Below are the code and all the weights of a small trained network. Each question names an input and a target symbol and asks about switching units off, where a switched-off unit gives its printed mean instead of its output.

import numpy as np


def w(rows, s, z=0):
    codes = np.array(rows[::2]) - 128.0
    scale = np.full(codes.shape[1], s)
    scale[-1] = z or s
    return codes * scale


def f(y):
    return y / 2 * (1 + np.tanh(0.7978845608 * (y + 0.044715 * y**3)))


def softmax(a):
    e = np.exp(a - a.max(-1, keepdims=True))
    return e / e.sum(-1, keepdims=True)


def log_softmax(a):
    a = a - a.max(-1, keepdims=True)
    return a - np.log(np.exp(a).sum(-1, keepdims=True))


def net(x, mask):
    ids = ['ΞΠΣΩαβγεζθλμτψ'.index(c) for c in x.split()]
    T = len(ids)
    res = E[ids] + P[:T]
    q, k, v = (res @ M[0].T for M in (Q, K, V))
    z = softmax(np.where(np.tri(T) > 0, q @ k.T / 3**0.5, -1e9)) @ v
    res = res + np.where(mask[0], z, O[0][:, -1]) @ O[0][:, :-1]
    y = f(res @ A[0][:, :-1].T + A[0][:, -1])
    res = res + np.where(mask[1:9], y, B[0][:, -1]) @ B[0][:, :-1]
    return log_softmax(res[-1] @ U[:, :-1].T + U[:, -1])


Q, K, V, O, A, B = {}, {}, {}, {}, {}, {}
E = w([
[109,62,153],'Ξ',
[120,51,150],'Π',
[120,75,149],'Σ',
[99,106,176],'Ω',
[148,82,147],'α',
[140,137,135],'β',
[106,32,133],'γ',
[105,179,144],'ε',
[144,146,163],'ζ',
[140,148,132],'θ',
[112,174,63],'λ',
[177,153,120],'μ',
[4,134,89],'τ',
[153,205,105],'ψ',
],0.018)
P = w([
[154,112,128],'0',
[244,145,90],'1',
[190,207,114],'2',
[104,118,191],'3',
[242,87,69],'4',
[170,188,92],'5',
[72,120,205],'6',
[251,87,55],'7',
],0.014)
Q[0] = w([
[62,179,97],'H0',
[31,88,167],'H0',
[63,89,2],'H0',
],0.0062)
K[0] = w([
[201,1,110],'H0',
[165,131,205],'H0',
[149,173,126],'H0',
],0.0087)
V[0] = w([
[74,185,252],'H0',
[153,82,223],'H0',
[192,173,182],'H0',
],0.013)
O[0] = w([
[100,248,108,3],'H0',
[121,186,215,177],'H0',
[199,172,152,231],'H0',
],0.015,0.0031)
A[0] = w([
[7,91,107,54],'N0',
[83,87,94,255],'N1',
[196,164,78,32],'N2',
[215,107,80,66],'N3',
[215,113,162,120],'N4',
[61,134,247,20],'N5',
[48,175,95,56],'N6',
[2,155,155,70],'N7',
],0.0085,0.0047)
B[0] = w([
[217,82,157,138],'N0',
[72,253,78,189],'N1',
[142,52,134,166],'N2',
[128,120,186,241],'N3',
[91,105,141,254],'N4',
[118,96,89,207],'N5',
[183,42,159,124],'N6',
[151,169,179,159],'N7',
],0.016,0.0069)
U = w([
[155,169,171,66],'Ξ',
[157,148,161,71],'Π',
[155,146,171,35],'Σ',
[203,198,163,187],'Ω',
[63,122,206,152],'α',
[75,122,198,129],'β',
[49,101,195,233],'γ',
[250,171,126,125],'ε',
[107,201,255,172],'ζ',
[181,120,167,68],'θ',
[84,26,88,157],'λ',
[148,75,169,77],'μ',
[126,158,57,252],'τ',
[205,86,118,121],'ψ',
],0.0076,0.0036)

Each question gives the input, a string of symbols that net reads in full, and the target symbol t.
The units are the heads (3 rows each of Q, K, V and O) and the neurons (one row each of A and B). Each row of codes is followed by its name. A weight is (code - 128) times the scale printed after its matrix; where a second scale follows, it is the last column's (O, A, B and U).
mask holds one flag per unit, heads first, then neurons. A switched-off unit (its flag False) gives its mean, the last column of its rows in O or B, instead of its output. The means were averaged over made-up inputs and are rounded, as every weight is.
A unit's drop is (log p(t) with every unit on - log p(t) with that unit switched off) / (log p(t) with every unit on - log p(t) with every unit switched off).
The circuit of an input: a set's keep is (log p(t) with only the set's units on - log p(t) with every unit switched off) / (log p(t) with every unit on - log p(t) with every unit switched off). Starting from all 9 units, units are removed one at a time, each time the one whose removal leaves the highest keep (on an exact tie, the one counted first), for as long as the keep stays at least 0.8.
circuit, biggest first: the units of the circuit, biggest drop first
k most important neurons: the k neurons with the biggest drops, biggest first
drop when u is switched off: that unit's drop, to one decimal
input μ ε Π α ζ τ Ω α, target τ: circuit, biggest first : [H0, N1]
input Π λ Ω Ω τ ψ γ, target ζ: circuit, biggest first : [H0]
input τ α α Ξ γ, target τ: circuit, biggest first : [H0, N1]
input γ β γ Ω τ, target τ: circuit, biggest first : [N1, N3]
input ζ τ τ γ λ τ γ λ, target τ: 2 most important neurons : [N1, N4]
input Ω ψ μ α α, target μ: 2 most important neurons : [N3, N4]
input γ τ Ω Ω α Ω α, target ζ: 2 most important neurons : [N7, N2]
input γ α λ Ξ Ω λ θ θ, target λ: 2 most important neurons : [N2, N4]
input β τ τ λ, target τ: 2 most important neurons : [N1, N3]
input Ω τ α γ θ Ω τ, target ζ: drop when N3 is switched off : -0.2
input ψ μ Ω Ω λ, target λ: drop when H0 is switched off : 0.8
input τ ε ψ, target τ: drop when N1 is switched off : 0.2
